[[-0.36  3.80]
 [ 0.60 -0.17]
 [ 2.64  2.45]
 [-2.29 -4.09]
 [-0.49 -3.81]
 [-4.03  0.36]]
->
[[-4.03  0.36]
 [-0.36  3.80]
 [ 0.60 -0.17]
 [ 2.64  2.45]
 [-2.29 -4.09]
 [-0.49 -3.81]]

[[-4.27 -4.29  3.11]
 [ 1.35  0.80 -2.92]
 [ 1.39  0.79 -3.32]
 [ 0.04  0.05 -0.03]
 [-0.17 -0.15 -0.04]
 [-4.47 -4.48  2.81]
 [ 1.33  0.83 -2.60]
 [-3.11 -3.09  1.87]
 [-4.38 -4.39  3.21]
 [ 1.47  0.92 -2.89]
 [ 1.03  0.58 -2.43]]
->
[[ 1.03  0.58 -2.43]
 [-4.27 -4.29  3.11]
 [ 1.35  0.80 -2.92]
 [ 1.39  0.79 -3.32]
 [ 0.04  0.05 -0.03]
 [-0.17 -0.15 -0.04]
 [-4.47 -4.48  2.81]
 [ 1.33  0.83 -2.60]
 [-3.11 -3.09  1.87]
 [-4.38 -4.39  3.21]
 [ 1.47  0.92 -2.89]]

[[ 3.51  1.08 -0.62 -1.76  0.30  0.00 -1.92 -0.45 -0.91  1.12  0.48 -0.77
  -2.28  1.03  0.08]
 [-2.24 -0.95  0.71 -1.33  0.62 -0.38 -2.47  0.09  0.89 -1.22 -0.30 -1.03
  -0.69 -0.88 -0.15]
 [-2.04 -0.91  1.67  3.48 -1.39  0.27  4.48  0.60  1.62 -0.71 -0.70  0.31
   3.82 -0.41 -0.11]
 [ 0.07 -0.75 -2.03 -1.01  0.95  0.28 -1.50 -0.32 -1.74 -0.08 -0.50  2.81
  -3.17 -0.19 -0.77]
 [ 4.59 -1.07 -1.40 -1.23 -0.66 -0.29 -1.31 -0.43 -1.75  2.67 -1.21 -0.70
  -1.52 -0.52 -1.44]
 [ 1.66 -3.95  1.40 -2.83 -0.12 -0.49 -5.11 -0.20  1.06 -0.36 -2.90 -2.43
  -3.91 -1.57 -2.56]]
->
[[ 1.66 -3.95  1.40 -2.83 -0.12 -0.49 -5.11 -0.20  1.06 -0.36 -2.90 -2.43
  -3.91 -1.57 -2.56]
 [ 3.51  1.08 -0.62 -1.76  0.30  0.00 -1.92 -0.45 -0.91  1.12  0.48 -0.77
  -2.28  1.03  0.08]
 [-2.24 -0.95  0.71 -1.33  0.62 -0.38 -2.47  0.09  0.89 -1.22 -0.30 -1.03
  -0.69 -0.88 -0.15]
 [-2.04 -0.91  1.67  3.48 -1.39  0.27  4.48  0.60  1.62 -0.71 -0.70  0.31
   3.82 -0.41 -0.11]
 [ 0.07 -0.75 -2.03 -1.01  0.95  0.28 -1.50 -0.32 -1.74 -0.08 -0.50  2.81
  -3.17 -0.19 -0.77]
 [ 4.59 -1.07 -1.40 -1.23 -0.66 -0.29 -1.31 -0.43 -1.75  2.67 -1.21 -0.70
  -1.52 -0.52 -1.44]]

[[-0.51  1.12  1.23  1.04  0.73  0.09 -0.84  0.20  2.10 -2.25]
 [ 0.31  1.51  1.62  0.30  0.70  0.48  0.48 -1.30  0.29  0.28]
 [ 0.76  0.84  1.22 -0.03  0.37  0.54  0.62 -1.23 -0.88  1.15]
 [-2.69 -1.85 -4.79 -0.51 -2.27 -2.03 -0.05  1.96  1.88 -0.82]
 [ 2.49 -1.27  0.26 -1.54  0.07  1.04  0.83 -0.91 -4.83  3.40]
 [ 0.36  2.63  3.15  1.25  1.48  0.76  0.00 -1.51  1.53 -1.01]]
->
[[ 0.36  2.63  3.15  1.25  1.48  0.76  0.00 -1.51  1.53 -1.01]
 [-0.51  1.12  1.23  1.04  0.73  0.09 -0.84  0.20  2.10 -2.25]
 [ 0.31  1.51  1.62  0.30  0.70  0.48  0.48 -1.30  0.29  0.28]
 [ 0.76  0.84  1.22 -0.03  0.37  0.54  0.62 -1.23 -0.88  1.15]
 [-2.69 -1.85 -4.79 -0.51 -2.27 -2.03 -0.05  1.96  1.88 -0.82]
 [ 2.49 -1.27  0.26 -1.54  0.07  1.04  0.83 -0.91 -4.83  3.40]]

[[ 0.66  0.39]
 [-0.68 -0.43]
 [ 4.12  0.67]
 [-0.72 -0.32]
 [-0.60  0.06]]
->
[[-0.60  0.06]
 [ 0.66  0.39]
 [-0.68 -0.43]
 [ 4.12  0.67]
 [-0.72 -0.32]]

[[ 0.00 -1.92  2.88 -2.47 -1.93  2.69 -3.84  2.80 -0.31 -0.77  0.53 -0.52
   0.06  0.59]
 [ 1.07  2.11 -1.66  0.87 -2.24 -1.50  2.94  0.00  1.58  2.40  1.91  0.00
  -1.85  0.00]
 [ 2.96 -1.31 -0.55  2.13 -1.39 -2.87  1.31  0.00  0.00  4.12 -0.94  0.00
  -1.43 -1.33]
 [ 0.00  0.96 -2.33  1.80  0.00 -2.39  2.68  0.00  2.08  2.97  0.01  1.24
  -1.85  0.60]
 [ 1.09 -3.50  0.00  1.07  1.19  0.00  0.74 -1.42  0.00  0.00 -4.55  0.93
  -2.11  0.00]]
->
[[ 1.09 -3.50  0.00  1.07  1.19  0.00  0.74 -1.42  0.00  0.00 -4.55  0.93
  -2.11  0.00]
 [ 0.00 -1.92  2.88 -2.47 -1.93  2.69 -3.84  2.80 -0.31 -0.77  0.53 -0.52
   0.06  0.59]
 [ 1.07  2.11 -1.66  0.87 -2.24 -1.50  2.94  0.00  1.58  2.40  1.91  0.00
  -1.85  0.00]
 [ 2.96 -1.31 -0.55  2.13 -1.39 -2.87  1.31  0.00  0.00  4.12 -0.94  0.00
  -1.43 -1.33]
 [ 0.00  0.96 -2.33  1.80  0.00 -2.39  2.68  0.00  2.08  2.97  0.01  1.24
  -1.85  0.60]]
